Every row comes from one small tree of marks. The marks that hang from a mark follow it in brackets, in alphabetical order. Every link used is in the known rows. Which tree was each row made from?
Known rows
lebud[ganuk[koso[burov[movo] gega[gilor]]]]: [ 118  142   -5   27  101  112   -9  173   16  127  219   64 -104   -7
  -80  -60  -25 -156  -83   33  -19  146 -107  -35  152   91  -49   -1
  -68  -45   38  127  141 -109  116   82    8   12   18  -81  -36  154
  -80   91  -20  -56  -26  -57 -123   41  -42   97   23    7    1   65
   10   -2   76  -48  114  103]
boru[burov[movo] lebud[ganuk] tevu]: [ 149  233 -103  -99    1   12  -70  205  -14  123   27   32  -65   54
  -89    8    0  -51  -54  -12   79  263  410   21   11  166   52  -11
   31  -27  -25  142 -197   10   -7  -32   34  -49   72    3  -77   15
   82   18    3   11  -75   26  -83  -45  -27   -2   35   19   11   10
   -4  -60   26  -65  -74   36]
garu[murup pupugaz[gega]]: [ -78   41  -13  -41  -23  -55  167   28   13   37 -102   19    8   48
  -89   -2 -154   -3 -117   11   42  104 -304 -160  -78   13   57   25
   37  -68  141  134  115  -19    9  -45  -25   34   22   45  132    0
  112   91  -40   69   21  -12   16   41  -38 -156   21   24  -98   57
 -126   40  -86   15  -85   51]
tevu[boru[lebud[ganuk] movo[gilor]] burov]: [   8  420    8  -82  122  140  -17  227  -66  150    4   69  186  269
  -97  -13  -31   -8 -151  -33  -43  379  260   57  181  136   64   70
  -76   37 -124  131 -223  -38   39  -63   58  -44  -36  -60   85   26
  114 -217   45   11 -125  -42  138 -121    6  153  -53  -12   11   44
  -10   20    1 -147   24  221]
lebud[ganuk[koso[burov[movo[gilor] pepu] gega]]]: [ -21  180   26  -81  159   86   83  112    3  227  197  104  -69   53
  -39  -46   23 -104 -136   73  -85   56   21  -45  220  108  -28  -21
 -117  -42   17  245  214  -13  112    9   62   -8   51 -179  116  166
 -158  155  -69  -44   59 -150 -106   68   18  -19   46  -13   43  -21
   73  -61   46 -107  163  110]
pepu[burov[garu[gilor]]]: [ -28  165 -126  258  -25  -37 -111   -5   48   29 -183   32  -59  -19
  -23 -208  -42  111   70    6  -82  -18   24    5   17   59  -22  139
   15   44   -6  -73  294   25   52   11  -18   16   36  -18   35 -132
   22   -6  -55   19  -58    6   13   13   26  -62  166  -13   22   62
  -52  -14  -23   15  -72   11]
tevu[burov[pepu[koso]]]: [-218   28   47  -69    4   57  -43   61    0   23  -47  157  -69   46
  -18  -66   16   21    8   21  -82 -182  172   23   28   48   47  -54
  -21   32  -15  102  -67  -29   -2  -26  -27   12   -2 -112   95  167
  -74 -104  -24   50  -60  -50   42   33   55   -5  209  -23  -49   55
   17    4  -30  -22   85   86]
murup[garu movo[tevu[burov]]]: [-145   80  128   31   27   20   38  -10  -54   17  -96   41  134   31
  -46  -14  -83  -15  -31   13  171  116  285   79   91   96   40  132
   60  -69  -46  -20   10   -9  163   72 -106   35    7  -33   39   96
   46 -234  -32   38    9   32   40 -104  -29   91 -111  -31   15   20
  -27   24  -50   12   60  -11]
pepu[burov[garu[gilor] movo] koso[ganuk] lebud]: [  92  263 -201  173  -69   37 -262   68   42  168 -262  147  -33  107
  -24 -133  -76   56  183   33 -143   76  357  -75  116  118    4  -45
   30   50  -86   57  201  -14  -24   62  147  -12  143   51 -113  -15
   78  -31  -37   42 -246  -41   12    8  109   34  130  -19  -18  103
   11   60  -98   71  -33  273]
tevu[boru burov[pepu] lebud]: [-188  189  -15 -182   88   95  131  159   -5   -2  -17  133   85   62
  -71 -115   35    3 -103   57   81   61   14   32   34    1   54    4
  -47   89  -71  195 -176  -17  -55  -80   83  -68  -29 -126  113   90
   20  -89   50   19 -134  -19  134 -110   46 -145  119  -16  -11   -6
  -55    2    3  -72  112  -62]
pupugaz[gega[gilor] murup]: [  -3   69  -12    7  -74  -17  121  226   -8  -39  129  -43  -91    4
  -75 -107 -127  -42  -26   -1   15  181 -394  -11   74   25    7  -62
   -7  -39   96    2   44  -46  127  -28 -140   57  -62  -49   29   52
   58  -26  -41  -14 -105   52  -94   47    4  -55   96   24  -67   94
  -75   28   46   22  -27  -39]
tevu[boru[burov[garu] lebud[ganuk[koso]] movo]]: [  76  375 -144  126    2  119 -260  119   19  158  -83  117  245  125
  -63   -1  -76  -35 -274  -13  -20  453  465   37  221  129   30   40
  -40  168 -181  128  106   46   77  -21  116  -58  -66  163  -44  -46
  126  -68   56   91 -159  -13    3 -151  -66   97   61  -46   39  218
  -25  -34   48 -137  -26  268]
pupugaz[gega[ganuk] murup]: [ -55   64  -68  -25 -137  -54  -74  126  -13   56  122   62  -79    7
  -53  -41 -204  -28  -75   13  -25  114 -346  -96  117   30  -48  -38
   36  -65  175  100   34   18   37  -23  -62   37  -43   76  -11  -38
   52   34  -15   -7  -87   -4 -100  -12    6 -133   47   26  -68  140
  -74   34   23   10    7  -11]
koso[ganuk gega[pupugaz] lile[lebud]]: [ 207  -37 -135   -9   77   33  -15   71    7  156  160   37  -90   37
  -80   67   14   74   78   75   53   -4 -189  -25   48  -17  -47 -113
   19  -87   31  192  201 -196   70  113  209    4   45   90 -186   67
  -30   67   95    0  -66   73  -49  -26  -61   27   82   30 -150   75
 -102   59   19 -110   19  -66]
tevu[boru burov lebud[ganuk[koso]]]: [ -91  263   -4 -318   76  125 -283  183   -2  112   20  175  167  140
  -91    1  -45  -52  -94   41  -12  217  -47  -28  164   -1    4   27
  -56  121  -54  199  -92  -44   -7  -23   69  -63  -41   65   22  133
   97  -83  106   21 -192  -11   80 -183  -40   60   75  -43    7   55
  -39   25  -23 -127   62   37]
burov[movo[gilor[ganuk gega]]]: [ -14   86   42 -159  139    5  179  201  -27  114   -2   -1  -32  131
    2  -54  -16  -31 -120    7  -22  155 -107  -16  188  146  -50  -96
   16    3    6  116   15    9  146  -63   62  -40  161  -38   80  -10
   68   53   -3  -58  136  -38   11   44   54  134  -51   23   40   49
   86   -5  -51   30    0   68]
lebud[ganuk[gilor koso[burov lile[gega]]]]: [ -69   37   39 -100  -21   19 -314   98   33  214  237  136    9 -106
  -88   13  -58  -52  -22   53  -33   -9 -322 -107  128   35  -99   15
  -84  -10   54  276  128 -127  249   49  -13   50   15  -50  -88  176
  -34  -27   24  -16  106 -102  -33   -8  -32  225  161    2  -36   54
  -50  -17  -44  -66  -27 -110]
pupugaz[gega[gilor[ganuk] murup[garu movo]]]: [ 123   63   37  334   51   42  194  166  -19 -138   49   53 -110   77
 -157 -158 -139  -95 -162   18  126  290   55  -30  267  108   20  -28
  122   11  -10   11  -45  -34  343   75  -91    3   -5  -36  102    0
   83   28  -80   10  -10   63  -31  -12  -45   65 -134    9    0  265
  -55   34   36   32   27  104]
burov[garu[movo[tevu] pupugaz[murup]] pepu[koso]]: [-348  167  -26 -111 -186 -136   45    1    2  101 -121  131   10  124
  -50   42 -117   94  -73   77 -114  -85  115  -12  201   51   95  -95
   10   -5   89   22  421  -15  -13  -50  -53   64   73   66   61  157
  204   14 -101   68  -32  -39    1  -24   13  -83  123  -77  -16   58
   88  -14 -102  131  -15  191]
gega[ganuk[koso[burov lile]] gilor murup[movo]]: [ -75  214    8   59 -108   38  -64  234   50   60  197  149 -168  -52
 -217 -145 -142  -98 -158   16   52  184  -59  -99  272   82  -58   14
   43   70  -17   46  118 -240  215  191  -88   -4  -21  101  -57  143
   29  100  -38   40   93  -49  -42  -90  -34  262 -133   -9  -67  276
  -93    4   40   -7  252  128]
murup[garu movo[boru] pupugaz[gega[ganuk[koso]]]]: [ -35   60   32  135  -93   86   90    8  -45   96  -26  140  129   99
  -30  -54 -275  -96 -305   45   74  271 -186 -174  378   30   50  -51
  120  -20  -66  164  176  -87  311  127   70   15 -147  240  -54  -12
   71   45  -74   30 -202   24 -114  -27  -61   34 -333  -41  -78  301
  -40   38   21  -54   39    0]
lebud[ganuk[gilor koso[gega lile[burov]]]]: [  16   42    9 -104  -24   83 -159   18   26  234  259  102   -4  -80
  -50   86  -75  -53  -57   24  -16  -80 -443  -91   73   39  -66   10
  -76   40   92  268  260  -97  155   68   -9   51  131  -89  -86  194
  -99  -49   49  -47  156  -67  -35   -9  -45  181  192  -43  -88   -1
 -100    0  -53 -169   64  -64]
ganuk[koso[burov[garu[movo[tevu] pupugaz[murup]]]]]: [-238  250   11  -83 -157 -138 -140   36   28  190  -18   68  105   63
  -75  -59 -186    2 -115   47  -78  103  -15    2  230   18   16   82
  -18  -32  143  -11  477 -111  155  -27 -124   72    9  166   63   83
  214   38  -41   65   15  -82    3 -126  -24  -22  -14  -67   36   76
   -3    8  -60   89  -35   39]
pupugaz[gega[murup[movo[boru garu]]]]: [ -95  150   51  147   42   -2  215   60   21   39  168  132   89   56
  -14 -118 -151 -131 -234   31  128  236  -73 -118  158   98   54   35
   89  -27  -23  111  157   86  151   39   36   15  -98  -13   27   -6
  173  -48 -151   37  -16   30  -77  -24  -72   -2 -106  -47  -47  166
  -41   54   46  -16  134  -19]
garu[movo[gilor tevu] murup]: [-316  172   81 -347  -91 -127  265  107  -79   85   62   16  160  108
 -100   78  -90   33  -91   28  -95  142  136  -40  130   98  127   22
   -4  -40   20    6  185   20 -137  -68 -114   13  128    6  119   74
  133  -78  -46  -10  170  -25   90   53   30  -56 -168  -24   51 -123
   21  -50 -111   75   16  150]
lebud[ganuk[koso[burov[garu] gega lile]]]: [  87   77  -39  158   67    4 -363  -49   32  227  174  121   46  -99
  -13  -28  -48  -13  -83   71  -35  -47 -201  -10  131   71  -82  109
  -49  -30   39  266  232  -62  171   56   64   97   38  115 -128  118
  -71  124   25  -12   57  -70  -50  -55 -116  174  240  -38  -62   87
  -72   12   42 -143   37   20]
tevu[burov[movo[boru garu] pepu[koso]]]: [-320  138  109  -46  129   80  161   79    6   77   21  241   98   69
   73  -98   -1  -52 -158   48  -52  -15  218  -52  131  105   90  -22
    8  -10  -82  179   88   47  -52  -22   86    8 -125  -74    4  165
   67 -127 -133    8 -182  -62  -28   63   91    1  132  -74  -58   50
  116    9  -12    8  121   10]
ganuk[koso[burov[pepu]]]: [-144   29   23   15    8   47  -89    3   31   61   16   72  -81  -56
  -37 -108   16  -70 -100   38  -49  -43  223   23  120   -3   -8   -9
  -85   56   14   96  154  -43  165  -19  -17   -6  -40  -61  116   91
 -123   90  -10   40   27 -115  -21    1   34 -103   40  -33   26   72
    6  -45   33  -42   85  -27]
gilor[ganuk[koso[lile[burov]]] gega[murup[garu]]]: [-121   64   67  119   46    1 -266   38   30  107   28   61  -16  -16
  -49    1 -128 -109 -219   35   48  -77  -98  -73  240   88 -102   -5
   71   56   88  174   37  -99  395   41  -85   64   45  175   12  104
   74   95   23   46  197  -67   60 -111  -30  187   59  -44  -15  205
  -19   28  -68  -87   -4    0]
gilor[ganuk[koso[burov[movo] lile]]]: [  28   87   29  -60   23   28  -94  125   43  148   98  103   -2  -58
  -30  -49  -55  -64 -121   31  -24  129  164  -25  196   73  -68   30
  -27   69  -11  235   72  -71  186    2   19   21   90   89 -120   80
  -51  201   39   14   95 -146   -3  -21   85  128   17  -16  -28  146
   40   -7  -28  -18  -31  -91]
burov[garu movo[gilor] pepu]: [ -94  156   -8  105  123   11  279   47   20   53  -74   34   38   48
    6 -145   59   59 -132   52  -19   85   -2   13  142   71   48  -38
  -16   -2 -112   31  225   94    3  -33   70   -2   35 -101  142   43
   18   99 -126  -26  -39  -20  -44   79   84  -93  100    5   41  -41
   52  -90   -3   32   94  114]
koso[gega[ganuk[gilor]]]: [  49  -14  -38  -53  -42   40   55   53  -28   37  165   99 -102  -57
  -64    0  -52   -8  -75    8  -42  -35 -459  -94   28   19  -52  -14
   -8  -25  127   96  177  -90  -47   67   63  -42   77  -93   10   17
  -14  -70    4 -104   75   -5  -22   41  -38   43  -12   28  -44   53
 -113   15    0   -2   94   42]
boru[burov lebud movo[garu[gilor]]]: [ -28  256 -133  119   15   53  -55  200  -12   41  -40  106  119   93
  -51  -63  -78  -41 -182  -85    4  417  639   36   68  135   69   67
  -15   42  -84  -34   28  -24  -10   -5   90  -60  -61  -12   -9 -171
  118 -139   30   25  -85   -6  -29  -13   65   -7  -56  -44   49  140
  -79  -19  -14  -42 -105  -11]
murup[movo[gilor tevu]]: [-119  162   81 -181    3  -33  264   67  -48   82   10  -20   80   95
  -41   -4  -52   32   -9    9   63  214  110   48  130   96   30   24
   -3  -10  -76  -49  240   11  111   47  -58  -33  117  -66   59   90
   33 -141  -39   -3  160   34   -4  -35    3   82 -211  -33   35  -51
   13  -20  -59   22   98   64]
garu[movo murup pupugaz]: [-172   46    1 -146 -115  -79  187   19   -5   61  -79   60   55  119
 -127   91 -108   -5  -94    9  -46   37   35 -145   16   13  108    3
   51  -16   93   63   40  -77 -156  -39  -12   12   66   68   69  -28
  164   96  -41   62   33  -75   86   43  -14  -40 -131   -7   -8   -3
   -8    3 -102   72  -39  124]
pupugaz[gega murup[garu[gilor]]]: [ -48   92  -31   20  -50  -34 -109  110  -23  -43  -40    6    3   48
  -28  -18 -183  -32  -33   16  -29  129 -246  -80  160   10   30   49
   21  -77  128   36   96    4  138   -4  -90   58  -65  -16   85  -48
  143   50  -63    8 -175  -10  -74   35   15 -115   90    7  -13  102
  -65    8  -19   39 -184 -111]
murup[movo[garu tevu] pupugaz]: [-165   64   79   13  -25  -25  255  -31  -44   75  -33   56  116   18
   11  -51  -99  -32 -145   -9  186  175  100   60   75   88   54  -18
   61  -69  -78    4  284    1  218   62   81   50   25   53 -119   17
   23 -135  -28   17  -19   68  -57  -74  -19   92 -200  -67  -12   16
  -11   17  -84  -28   58 -100]
murup[pupugaz[gega[gilor]]]: [  62   33  -12  147  -38   33  295  184  -16  -25   51  -32  -64   23
  -55 -178  -98   -9 -103  -10   85  151 -420  -11   51   19   53 -117
   26  -68  -21   27   21 -127  218    6  -13   59  -50  -28   18   19
  -36   -5  -15  -26 -100  113  -56   50    1  -22    2   36 -104  101
 -110   26   22  -29  -32  -56]
tevu[burov[garu] lebud[ganuk]]: [  24  125  -60   29  125   20 -299   88  -15   85  -14  154  125   92
  -89 -142  -13   52  -25   39   43  130   33   56   68   38   20   52
   13  -17  -50   83 -143   59   11  -36   42   30    5   51   31   19
   86  -92   64  -20 -216   43   18 -150  -51   23  220  -25   19  -18
  -93   22    0  -82   44   44]
pepu[koso[ganuk] lebud]: [ 109   30  -64  -40  -53   45 -289   16  -29  112  -78  107   -2  126
   -6   61  -36   -7  160   23 -103   -5  305  -43   89   19   17 -167
    1   28  -42  101  -86  -83   -7   42  134  -28   68  108 -115   98
   30 -100   64   30 -161  -13   42  -46   29  113  -22  -34  -48   45
   13   90  -66    2   21  248]
movo[boru[burov[garu[gilor murup[pupugaz]]] tevu]]: [-124  189  -13   22   15 -182  285  121  -22   65  -63   62  -35   61
  -53 -273  -80   74 -159   38  -90   -8 -260  -57   37  111  222   82
  117    9   17  143  328  -30  132  -34   35   12   54  176   28  -90
  235   60  -61   71 -176   81   -5  -10  -65    2  143  -44  -63   11
 -147  -76  -30  -51 -143  -67]
pepu[burov[garu[gilor[gega]]] lebud]: [ -41  153 -135  175  -70  -44 -292   59   12  147 -271    3  -79   78
    0 -214  -84   25   68   -9  -30   -8   32  -21   72  124  -44   19
    5   32  -13  -52  161  -20  126  -21   83   -5  119  -34   60  -91
   69  -96  -18   21  -16   38   84  -32   15   39  175  -11   16  107
  -99   57  -65   14  -87   96]
lebud[ganuk[gilor[gega[murup pupugaz]] koso[burov]]]: [ -65  134   46 -238  -24   22 -336  144   35  175  110  121 -275   81
 -153 -130  -27 -141 -177   19  -27  101 -355  -68  250   65  -40  -80
  -60  -11   63   63  381 -119  369   58  -46   18   -2  -83  187   73
  131    2  -34   44   30  -47  -52  -77  -90  209  141   29  -12  181
 -102   14  -13  -54  118  186]
lile[gega[ganuk[koso] pupugaz] lebud]: [-127    1 -102  -43  -21   26 -210   96   16  109   59  107 -101  127
 -104  -32 -126  -22  -68   43  -53   99 -198 -146  230  -72 -111 -156
   40  -36   68  -38  339 -175   99  121  117  -96 -119  169  -42   76
   17   23   49   40 -128  111  -93  -17   -6 -149  -71   46    5  224
  -75    8  -19   13  -27  -41]
ganuk[gilor[gega[pupugaz]] koso[burov[movo] lile]]: [-120   84   41 -372  -91   68  -79  175   60  229   43   82  -99  -66
  -64  -70  -46 -103 -163   16   65  212 -421  -64  183   72  -46  -59
  -71  -13  -37  169  405 -191  251   65   23   35   46  -62  -18  128
   87   62  -15   23   79  -87  -44   44   50  226   97   60 -103  177
 -106   11  -66   21   36  -49]
garu[gilor[ganuk] movo[boru] murup pupugaz]: [-130  115   -7 -107   -5 -124  254   93  -45   48  -62  122  -57  284
 -127  -15 -130   40 -183   41 -188   -6  131 -196  206   43  161   14
   61   96  139  124  170  -69  -41  -69   61  -48  158   69  107 -135
  267  119  -39   32   30  -66  124   24   10  -33 -140  -78   -5   70
   44   -5 -114   83 -147   34]
gega[ganuk[gilor] pupugaz[murup[movo]]]: [ -58   28  -10 -234 -214    1   67   93  -28   69   64  113 -227   92
 -149  -81 -134  -25  -72  -14   25  229 -346  -61  214   19    0  -87
   36   14   32  -30  378  -71  143  110  -29  -18   22  -37  -48  -69
  102  -79  -50   40 -171   -9 -114  -19   25  118 -102   21  -44  166
 -109   18  -36   34  119   52]
garu[gilor murup[movo[tevu[lebud[ganuk]]]] pupugaz]: [-128  225  -73 -381    4  -77   58  110  -51   81 -177  120  -21  220
 -238   66 -147   14  -76   41   99  282  191 -119   79   78  117   23
   22   19   54   63  267   21   -2   45   45  -45  245   23   87   29
  254   28   25   57  -23   21   -2 -128  -76  -28 -129  -66   12  -28
  -79   -5 -178   30  -24  115]

Write each row's tree
[-197  212   36  -52   92  107  310  129   36   33  -32   88   12   42
   -5  -97   48  -33 -148   44   71  -25    7   -5   25   70   49   13
  -29   54  -57  201  -74   33  -58  -57   81  -34    3 -207   85   91
  -13  -30  -58   40  -72  -54   87  -26   84  -89  169   20  -34    7
   47  -32    3  -17  121  -11]	tevu[boru burov[movo pepu]]
[-143  352  -71 -171  -33 -125  203  236  -10  167  -17  107  290  171
  -96  -85 -100  160  -77   45   26  385  136    3  179   76   67   40
   22  -32  -80  -27  262  -91  -68  -36  -31  -56   30   81  129   -4
  216  -98    2  -13   78   61   53 -119   23  -58  -85  -52   67  -60
  -53  -36  -72   52   -9  107]	boru[burov[garu[movo[gilor tevu[lebud]] pupugaz]]]
[ -97   32  -66 -145  -12  -26  -65   64   -4   56 -121    4 -253  147
  -33  -83  -25   -5  -58    0   -4    8 -231  -29   95   42   16  -78
   -4  -14   52  -52  290 -103  129   35   73  -23   72  -64   80  -83
  119    6    4   33    6   82  -13   26    4   10   77   35  -36  114
  -82   18  -59   35  -65  -22]	garu[gilor[gega[pupugaz]]]
[-200  132  -27  261   91   55  377  -13   81  134  -33  105    5   11
   26 -130 -127  -72 -195   20  174  115  -54 -105   -5   65    4  -18
   13 -110  110  179  241   27  119  -43   69   25  -61 -168  108   34
  -24   33  -96   17   -1  -30  -73   38  110 -323   87  -19  -70   29
  -35    8  -59  -13   43 -155]	lile[burov[movo[garu[pupugaz[gega]]] pepu]]
[  97  182   11  112   90   40 -147  178   20   62  295   73 -205   10
 -145 -111  -23 -147 -109   38  -61    1 -215  -48  158   64  -50   15
  -49  -19   99   66  129 -148  197   99  -77   26  -24  -51   78  160
  -34   80  -36  -21   50  -29  -72  -46 -127  136   68  -10    7  107
  -49   14  100  -97  164  191]	lebud[ganuk[koso[burov gega[gilor murup]]]]
[ 215   53  -65  180   26   16  255   33    4   93  164   59 -118   54
 -117  -41  -43  -79 -111   49  131  -98 -259  -43   -2   66   26  -96
  112  -41   20  196    2  -99  215  136  142   58  159   22 -104  -18
  -12   96  -27   51  -15  -19  -70  -68 -120  170 -150   12  -53   84
  -52   69   15 -115  231  107]	koso[ganuk gega[murup[movo pupugaz]]]
[-190  230   -7 -418  -68  -59  159  202  -72   90  103   59  230  139
  -93   52  -68   44  -26   42  -19  321  219   23  204   46   82  -35
  -31  -23  -68  -26   64  -40 -138  -54  -45  -46   87   -6   84   85
  151 -101   34  -77   92   22   69  -38   60  -92 -237  -32   87 -110
   11  -21  -74   70   26   40]	garu[movo[gilor tevu[lebud]]]
[  24  -26  -61   49  122   13 -157  108   -3   95  130   36   31   88
  -63   52  -34  -11   82   44   14   -7  -34  -88   75    1  -91  -97
   22  -93   56   93  -65   14   89   12  106  -39  -17  -13  -36   86
  -17  -24   46  -13  -88   60  -58  -32  -77  -35  112   20   41    7
   37  -10   17  -40  -77  -53]	lile[gega lebud[ganuk]]
[-171  148  -65  149   79  -39 -154   95   12  135 -337   74 -173  237
  -52 -250  -39   52 -101   17   19 -173  -71  -33   74   73   55  -62
  -12   21   81   16   88 -133  155  -43  164  -18  131 -143  278   31
  132  -81  -23   52  -20   61  142  -98    5    8  297  -28  -46   91
 -145   45 -115    9  -35   58]	tevu[burov[garu[gilor[gega] pupugaz] pepu[lebud]]]
[ -51  127   -3   38   55   93 -121   46   55  139   -1  162  -49  -49
  -83 -161   31  -53 -185   58  -42  113   48  -13  230   68   13  -31
  -91   51  -44  163  375   82  197  -13   55   16   48 -156  143  112
   -3   85  -79  -21 -100 -122  -96   10   20   18  240  -17   38   62
    4 -101   10   -6  111  111]	lebud[ganuk[gilor koso[burov[garu movo pepu]]]]
[   0  145  -38   62   37  -64  166  101   27  183  199   80 -133  127
 -156  -52  -32   29  -25   92   92   53 -282  -89  136   76  -27  -92
   79  -46  -53  159  158 -174  231  174   60   33   54   27 -127   43
   86   22  -64   90   90   24  -51  -27  -13  192 -107   48  -69   84
  -45   37  -53  -48  165   60]	koso[ganuk lile[gega[murup[movo[gilor]] pupugaz]]]
[-109  158   66   52   32  -35   51  156  -56   56  -28   44  -30  120
  -74  -89 -112  -25 -235   15   10   37 -487 -127  274   81  -30  -86
  112 -143    6   18   -1 -157  261   90   12   32  -98  165  135  -30
  151   61  -83  -33  -30   17    3  -65  -56  194 -166   29    2  122
  -19   11  -29  -37   87  212]	movo[gilor[gega[ganuk murup[garu pupugaz]]]]
[-192  310   16 -194  128  -38  224  142  -38  124  -46   97  273  157
  -60   16  -93   32 -132    1   15  551  221   42  151   71   85   39
  -36  -77  -42  -63  338  -81  -11  -10   48  -44  -71  108  100   66
  287 -123   37  -51    8   33   24 -101   51  -27 -294  -69   28  -35
  -45   34 -116   17  -27   70]	boru[movo[garu[pupugaz] gilor tevu[lebud]]]
[ -17  -29   -4   66  115   -8 -161   54  -51  -37 -175   26 -101  104
  -19  -27  -55  -18  -85   14  -34  -14   51  -23  209   87  -22  -14
   50   19   93   49   28  -43  245   -9   60  -28   96   21   93 -105
  128   31   33  -35   28    7   51   -9  -15   95    4  -17   47  144
   19    6  -61   38 -168  -32]	murup[garu[gilor[ganuk gega]]]
[ -24  108  -35  135 -123   50 -111   94   21  137   36  173   17  -76
  -77 -301 -213  -11 -242   11  -25  200 -583  -87  228    5  -29  -15
    5  -42   54  152  403 -121  348   28   31   46  -47   85   94   -3
    7    8   -2  -30 -127  -14  -61  -33   -9   -7   67   23  -77  235
 -230    6  -10  -26   33  -10]	murup[pupugaz[gega[ganuk[gilor koso[burov[garu]]]]]]
[-330  119   61 -104   -4   28   35    0   57  172   44  120  214 -116
  -15   44 -147 -125 -214    2   56  136  -52 -136   29   74    3   73
   20   10   12  204  262   19   -9   24   -4   74    1  141 -148  136
   44   77  -30   52   23 -111  -35   49   85    4   44  -52  -51   11
  -43  -17 -137  -49   42 -101]	ganuk[koso[lile[burov[movo[garu[murup]]]]]]
[ -24  159  -32  165  -23  -15   45  194    7  -96  118   60 -227   30
 -156 -133  -47  -17 -113    5  -32   36 -167  -86  126   31  -19  -60
   58    7   56 -114   14 -123    0  104  -68  -30  -58   45   69   25
   96   21  -54  -32    2   76  -20  -48  -25   48  -53   22  -22  130
  -47   -6   48   47  161  210]	gega[ganuk gilor murup]
[ -37   92  -61   45 -120  -19   58  240  -21  -18  148   31 -156   10
 -113 -122 -191  -24  -75    2  -20  190 -429  -71  152   39  -36  -82
   29  -49  153   13   50  -81   75   13 -111   24  -77   39    3    7
   63  -19  -25  -43 -119   65 -110   15    7  -80   27   30  -85  163
  -92   29   53   35   33   22]	pupugaz[gega[ganuk gilor] murup]
[  12  353  -38  127   83   24  170  153   34   55   -6   85  108  148
  -42  -75 -146 -105 -372   14  157  320 -102 -203   75   58   45   16
   51  -93   17   94   79  -21   44    8  112    7 -145   42   84   -2
  307   47 -182   13  -79   15  -54  -36  -28 -132 -109  -17  -63  163
  -26   80   -8   22  -11   24]	burov[movo[boru[lebud] garu[pupugaz[gega[murup]]]]]
[-193  293   29 -312   54   25   64  173  -34   30   -1   81  208   59
  -47  -49  -37   25  -57   45  114  174  -38   60   12   30   29   90
  -37   25  -39  107  -22  -26  -49  -48   -2  -51   18  -16   51  135
  129 -224   87   -2  -31   61  155 -198    9  -82   33  -23  -12  -49
  -77   41  -51  -21   50  -60]	movo[tevu[boru burov lebud]]
[ -17   11  -59  251    1  -14  -93  -67  -12   41 -154   35  -31   65
   15 -144   31   24  -59   37    8  -60  257   35   96   19   55  -95
  -25   44  -84  -11   54   65   38  -45  131   -1   36  -49   76   32
  -32  -11  -33   18  -95   40   49  -37   38 -105  155  -36   16   16
  -47   -6  -14   -7   17  109]	burov[garu pepu[lebud]]
[ -98  -18  -66  -70  -63  -17  -98   15  -21  101  -44   64 -235   93
  -43  -64  -67  -14 -120   11   30   40 -247  -56  131   55  -57 -118
   45  -58   68   -6  189 -104   85   56   74  -23  -11   91  -11  -80
   70  -15   22   11   -2   79  -37  -25  -19   11  -35   48  -63  169
  -65   40  -13   14   66   87]	gilor[gega[ganuk pupugaz]]
[-176  337 -104  -31   66  -47  255  114   34   58 -164  110  151   45
  -48 -133   -4  145 -172   93  159  191   70   26   45   48   39   30
  -17   72  -81  134  338    1   18  -45   93  -88  -16   24  119   38
  139  -55    9   54  -11   80   71 -205  -17 -210  156  -62   -9   -1
  -59  -43  -33  -19   33   46]	movo[tevu[boru[burov[garu[pupugaz] pepu]] lebud]]
[  45  159  -98 -204   40   99 -114   95   34  263  241  136  130  -26
  -57  118 -101 -122 -101   61   97  144 -154 -106   89   59  -63  -15
  -35    5    3  314   34  -29  -12   60   74   33  130   33 -193  195
  -56  142   79  -34   26  -76  -87  -45    9    7   77  -30  -41   -6
  -42   20  -42 -145   86  -76]	tevu[lebud[ganuk[koso[gega lile[burov[movo]]]]]]
